Each row has a name. Each piece below is followed by the name of the row it came from. Each question is about the rows just above it.

[ -6.4   8.0   7.6  12.2  19.8  -4.7 -32.2   5.4 -19.6] -> (120)
[ 25.5 -66.1  -5.6  -5.9   6.9  24.1  50.9 -27.2  47.4] -> (70)
[  2.6 -15.0  13.2  18.0  44.2  40.8   8.9  -3.8  -9.5] -> (112)
[ 57.6 -48.6  37.4  -8.4  35.2  28.8  13.9  18.8 -16.7] -> (78)
[-40.4  14.5  92.5 -10.8  32.3   3.6  17.9   0.8  14.0] -> (63)
[-21.7  58.8  11.5   0.3  -5.0  -6.7 -29.8  24.5   4.3] -> (129)
[ 15.5 -78.7  37.2 -54.7  11.6  27.3  45.2 -25.6  41.7] -> (127)
[ 43.2 -37.7   9.1 -40.4  14.4 -43.3  10.9  62.1 -46.5] -> (150)
[  1.1  28.6   9.5  10.8 -18.3 -29.2 -11.6  -0.8 -40.6] -> (180)
find: [-40.4  14.4] => (150)
find: [-43.3  10.9] => (150)

[-5.7 79.2  8.5 13.8 30.4  7.3 -0.1 10.4] -> (125)
[ -8.1  79.2  30.4  13.8   8.5 -74.2 -59.1  21.3] -> (28)
[ 14.0   3.3  46.0  36.6   8.5 -74.2 -59.1  21.3] -> (82)
[ -0.8 -33.4  14.0   3.3  46.1  36.6  10.6  37.7] -> (117)
find: [-5.7 79.2  8.5 13.8 30.4  7.3 -0.1] => (125)
find: [ 14.0   3.3  46.0  36.6   8.5 -74.2 -59.1  21.3] => (82)
The row with [14.0  3.3 46.1 36.6] is => (117)
find: [79.2 30.4 13.8] => (28)
find: [-33.4  14.0   3.3  46.1] => (117)
The row with [ 3.3 46.0 36.6  8.5] is => (82)
find: [79.2 30.4 13.8  8.5] => (28)

